Below are the code and all the weights of a small trained network. Each question names an input and a class and asks about switching units off, where a switched-off unit gives its printed mean instead of its output.

import numpy as np


def w(rows, s, z=0):
    codes = np.array(rows[::2]) - 128.0
    scale = np.full(codes.shape[1], s)
    scale[-1] = z or s
    return codes * scale


def f(y):
    return np.maximum(y, 0)


def log_softmax(a):
    a = a - a.max(-1, keepdims=True)
    return a - np.log(np.exp(a).sum(-1, keepdims=True))


def net(x, mask):
    res = np.array(x, float).reshape(1, 7) / 4 @ E
    y = f(res @ A[0][:, :-1].T + A[0][:, -1])
    res = res + np.where(mask, y, B[0][:, -1]) @ B[0][:, :-1]
    return log_softmax(res[-1] @ U[:, :-1].T + U[:, -1])


A, B = {}, {}
E = w([
[128,128,128,129,128,129,130,128],'x0',
[129,128,127,127,129,127,126,128],'x1',
[128,128,127,128,128,127,126,128],'x2',
[131,138,105,124,248,134,134,119],'x3',
[126,129,128,128,128,129,130,127],'x4',
[121,11,134,127,136,121,127,108],'x5',
[124,111,108,124,141,129,138,228],'x6',
],0.012)
A[0] = w([
[133,125,117,117,223,117,109,95,128],'neuron 1',
[123,71,142,126,69,125,116,89,126],'neuron 2',
[110,92,139,127,78,120,136,68,122],'neuron 3',
[132,55,133,119,133,124,106,118,178],'neuron 4',
[130,179,143,140,154,130,127,45,30],'neuron 5',
[132,232,126,126,81,125,115,111,58],'neuron 6',
[125,144,138,122,34,122,124,184,29],'neuron 7',
[131,194,118,132,190,128,124,200,115],'neuron 8',
[121,154,128,125,161,129,117,155,113],'neuron 9',
[115,139,118,126,137,126,144,142,93],'neuron 10',
[124,228,120,133,103,130,136,116,173],'neuron 11',
[124,115,117,133,234,130,129,78,6],'neuron 12',
[122,176,125,126,183,139,124,173,111],'neuron 13',
[128,80,115,132,114,133,135,249,3],'neuron 14',
[124,140,113,126,173,117,136,189,114],'neuron 15',
[134,99,125,134,122,122,116,232,144],'neuron 16',
[122,34,134,134,160,131,136,136,2],'neuron 17',
],0.015,0.0083)
B[0] = w([
[118,170,121,130,140,140,151,220,239],'neuron 1',
[130,96,136,134,103,124,117,45,237],'neuron 2',
[138,101,135,128,101,113,121,57,225],'neuron 3',
[140,114,149,135,74,114,113,133,239],'neuron 4',
[115,157,95,116,203,145,136,184,200],'neuron 5',
[136,93,155,136,48,110,117,185,222],'neuron 6',
[120,165,100,119,220,144,139,191,196],'neuron 7',
[123,117,112,118,172,135,119,8,231],'neuron 8',
[129,124,123,127,148,126,128,79,169],'neuron 9',
[131,111,120,134,138,119,121,105,139],'neuron 10',
[125,140,136,136,120,135,145,251,254],'neuron 11',
[138,99,167,139,11,113,120,228,211],'neuron 12',
[130,117,117,119,166,125,123,42,204],'neuron 13',
[137,101,169,149,16,112,124,209,205],'neuron 14',
[130,113,121,129,164,123,111,53,196],'neuron 15',
[121,173,115,118,164,141,145,205,230],'neuron 16',
[112,201,92,114,223,154,146,184,191],'neuron 17',
],0.021,0.01)
U = w([
[137,109,175,150,47,110,123,142,247],'0',
[111,166,94,116,182,153,147,149,82],'1',
[134,99,119,124,140,116,106,4,26],'2',
],0.015,0.0014)

Each question gives the input, the list of numbers given to net, and the class t.
The units are the neurons (one row each of A and B). Each row of codes is followed by its name. A weight is (code - 128) times the scale printed after its matrix; where a second scale follows, it is the last column's (A, B and U).
mask holds one flag per neuron, in row order. A switched-off neuron (its flag False) gives its mean, the last column of its row in B, instead of its output. The means were averaged over made-up inputs and are rounded, as every weight is.
A unit's drop is (log p(t) with every unit on - log p(t) with that unit switched off) / (log p(t) with every unit on - log p(t) with every unit switched off).
The circuit of an input: a set's keep is (log p(t) with only the set's units on - log p(t) with every unit switched off) / (log p(t) with every unit on - log p(t) with every unit switched off). Starting from the 12 units with the biggest drops (on a tie, the unit counted first), units are removed one at a time, each time the one whose removal leaves the highest keep (on an exact tie, the one counted first), for as long as the keep stays at least 0.8.
units of the circuit, in order: the units of the circuit, biggest drop first
top k neurons: the k neurons with the biggest drops, biggest first
drop of u: that unit's drop, to one decimal
input [5,7,-8,8,2,-7,1], class 2: units of the circuit, in order : (neuron 8)
input [2,0,-8,-7,7,-4,2], class 1: top 2 neurons : (neuron 7; neuron 12)
input [-1,0,1,-8,6,0,5], class 1: top 3 neurons : (neuron 7; neuron 16; neuron 12)
input [-6,-5,5,0,-1,8,-5], class 2: top 3 neurons : (neuron 11; neuron 2; neuron 14)
input [2,-4,-3,1,-2,6,4], class 1: top 4 neurons : (neuron 17; neuron 12; neuron 6; neuron 16)
input [-6,7,8,-3,-6,6,0], class 2: top 2 neurons : (neuron 11; neuron 12)
input [0,-4,-5,-6,5,-4,3], class 1: top 2 neurons : (neuron 7; neuron 12)
input [0,3,3,-8,-8,-2,2], class 1: top 2 neurons : (neuron 7; neuron 12)
input [-5,-6,6,6,4,2,-2], class 0: top 2 neurons : (neuron 12; neuron 7)
input [6,4,-3,-7,4,-1,4], class 1: top 3 neurons : (neuron 7; neuron 12; neuron 16)
input [4,4,8,0,-6,0,2], class 1: top 2 neurons : (neuron 2; neuron 3)
input [3,1,-1,0,-8,1,-1], class 2: top 4 neurons : (neuron 11; neuron 12; neuron 14; neuron 6)
input [2,-1,0,8,8,4,-7], class 0: drop of neuron 6 : 0.0
input [2,-8,-3,-6,6,-1,1], class 1: units of the circuit, in order : (neuron 7)
input [3,6,-1,1,8,-5,-7], class 1: drop of neuron 2 : 0.6
input [-2,3,-7,0,-7,8,-4], class 2: drop of neuron 14 : 0.3
